Below are the code and all the weights of a small trained network. Each question names an input and a class and asks about switching units off, where a switched-off unit gives its printed mean instead of its output.

import numpy as np


def w(rows, s, z=0):
    codes = np.array(rows[::2]) - 128.0
    scale = np.full(codes.shape[1], s)
    scale[-1] = z or s
    return codes * scale


def f(y):
    return y / 2 * (1 + np.tanh(0.7978845608 * (y + 0.044715 * y**3)))


def log_softmax(a):
    a = a - a.max(-1, keepdims=True)
    return a - np.log(np.exp(a).sum(-1, keepdims=True))


def net(x, mask):
    res = np.array(x, float).reshape(1, 6) / 4 @ E
    y = f(res @ A[0][:, :-1].T + A[0][:, -1])
    res = res + np.where(mask, y, B[0][:, -1]) @ B[0][:, :-1]
    return log_softmax(res[-1] @ U[:, :-1].T + U[:, -1])


A, B = {}, {}
E = w([
[126,128,130,129],'x0',
[126,128,131,126],'x1',
[71,54,168,33],'x2',
[221,58,247,165],'x3',
[133,132,129,127],'x4',
[130,2,26,170],'x5',
],0.0058)
A[0] = w([
[53,150,97,144,70],'N0',
[100,79,159,44,84],'N1',
[147,104,160,158,159],'N2',
[127,67,86,145,111],'N3',
[48,144,81,138,105],'N4',
[68,165,76,111,99],'N5',
[166,164,103,221,126],'N6',
[54,57,186,26,101],'N7',
[170,99,227,215,143],'N8',
[170,191,167,65,88],'N9',
[122,82,67,141,74],'N10',
[176,85,218,140,104],'N11',
[151,54,58,152,68],'N12',
[172,198,92,247,122],'N13',
[109,56,73,174,86],'N14',
[150,139,103,187,255],'N15',
[128,181,134,223,164],'N16',
[151,86,208,182,119],'N17',
[99,255,226,73,80],'N18',
[182,161,117,180,66],'N19',
[207,74,180,154,108],'N20',
[86,158,77,104,78],'N21',
[165,50,97,148,136],'N22',
[139,56,77,126,72],'N23',
[169,57,47,148,100],'N24',
[198,63,184,172,94],'N25',
[119,153,64,78,94],'N26',
[122,114,120,146,224],'N27',
[141,141,130,178,83],'N28',
[84,91,140,129,129],'N29',
[138,117,118,118,194],'N30',
[125,65,82,156,131],'N31',
[85,188,95,93,95],'N32',
[166,73,199,163,103],'N33',
],0.0085,0.0079)
B[0] = w([
[145,173,62,170,126],'N0',
[57,99,136,202,142],'N1',
[126,140,96,104,163],'N2',
[185,117,176,145,149],'N3',
[146,157,82,124,146],'N4',
[133,153,80,129,145],'N5',
[69,87,138,137,166],'N6',
[35,88,154,182,176],'N7',
[116,164,97,115,199],'N8',
[189,134,131,172,139],'N9',
[181,157,123,153,134],'N10',
[122,180,72,134,170],'N11',
[215,136,162,171,149],'N12',
[52,90,167,145,186],'N13',
[183,146,141,141,153],'N14',
[83,99,156,60,254],'N15',
[108,88,160,116,178],'N16',
[125,177,80,126,168],'N17',
[254,126,180,163,180],'N18',
[79,87,106,204,126],'N19',
[110,154,78,131,170],'N20',
[124,174,78,154,132],'N21',
[166,142,130,112,173],'N22',
[163,132,163,160,138],'N23',
[184,134,168,143,167],'N24',
[108,174,68,145,169],'N25',
[121,150,111,142,134],'N26',
[132,117,135,62,212],'N27',
[102,143,134,157,119],'N28',
[115,135,147,129,137],'N29',
[114,121,134,97,179],'N30',
[178,133,175,125,165],'N31',
[156,146,96,136,140],'N32',
[120,158,71,134,163],'N33',
],0.0095,0.0074)
U = w([
[255,135,216,220,119],'0',
[109,195,8,135,4],'1',
[106,112,178,46,235],'2',
[111,106,173,49,218],'3',
[113,98,162,51,190],'4',
[23,67,191,253,4],'5',
],0.0091,0.0034)

Each question gives the input, the list of numbers given to net, and the class t.
The units are the neurons (one row each of A and B). Each row of codes is followed by its name. A weight is (code - 128) times the scale printed after its matrix; where a second scale follows, it is the last column's (A, B and U).
mask holds one flag per neuron, in row order. A switched-off neuron (its flag False) gives its mean, the last column of its row in B, instead of its output. The means were averaged over made-up inputs and are rounded, as every weight is.
A unit's drop is (log p(t) with every unit on - log p(t) with that unit switched off) / (log p(t) with every unit on - log p(t) with every unit switched off).
The circuit of an input: a set's keep is (log p(t) with only the set's units on - log p(t) with every unit switched off) / (log p(t) with every unit on - log p(t) with every unit switched off). Starting from the 12 units with the biggest drops (on a tie, the unit counted first), units are removed one at a time, each time the one whose removal leaves the highest keep (on an exact tie, the one counted first), for as long as the keep stays at least 0.8.
units of the circuit, in order: the units of the circuit, biggest drop first
unit that matters most: the unit with the biggest drop
top k neurons: the k neurons with the biggest drops, biggest first
drop when u is switched off: that unit's drop, to one decimal
input [-7,-6,8,-5,-3,2], class 5: top 3 neurons	[N7 N1 N15]
input [-6,1,-8,6,0,-7], class 5: unit that matters most	N13
input [-6,4,8,-1,3,5], class 5: top 2 neurons	[N7 N1]
input [-2,1,-5,0,1,7], class 0: units of the circuit, in order	[N12 N24]
input [7,4,-8,1,-4,-1], class 5: units of the circuit, in order	[N13 N6]
input [0,4,5,2,-1,-5], class 0: top 2 neurons	[N18 N15]
input [7,-5,0,7,0,6], class 1: units of the circuit, in order	[N25 N20 N33]
input [6,2,8,4,2,-4], class 5: units of the circuit, in order	[N7 N1]
input [5,4,-7,-6,5,-6], class 5: top 2 neurons	[N13 N6]
input [2,-2,8,6,-1,1], class 5: top 2 neurons	[N7 N1]
input [0,5,-8,7,-4,4], class 5: top 3 neurons	[N13 N6 N19]
input [5,-4,-8,-7,0,0], class 5: top 2 neurons	[N13 N6]
input [4,-1,-8,-3,-3,5], class 5: top 3 neurons	[N13 N6 N19]
input [2,-1,6,-6,6,-2], class 1: unit that matters most	N15
input [-1,5,-2,-2,7,-7], class 0: top 2 neurons	[N18 N9]
input [3,5,2,6,3,0], class 1: drop when N25 is switched off	0.1
input [4,-4,1,6,3,-8], class 0: drop when N3 is switched off	0.0
input [7,0,6,-7,3,0], class 1: drop when N15 is switched off	0.2
input [5,-2,-4,0,2,-8], class 0: drop when N18 is switched off	1.2
input [-1,6,5,3,-2,-7], class 0: unit that matters most	N18
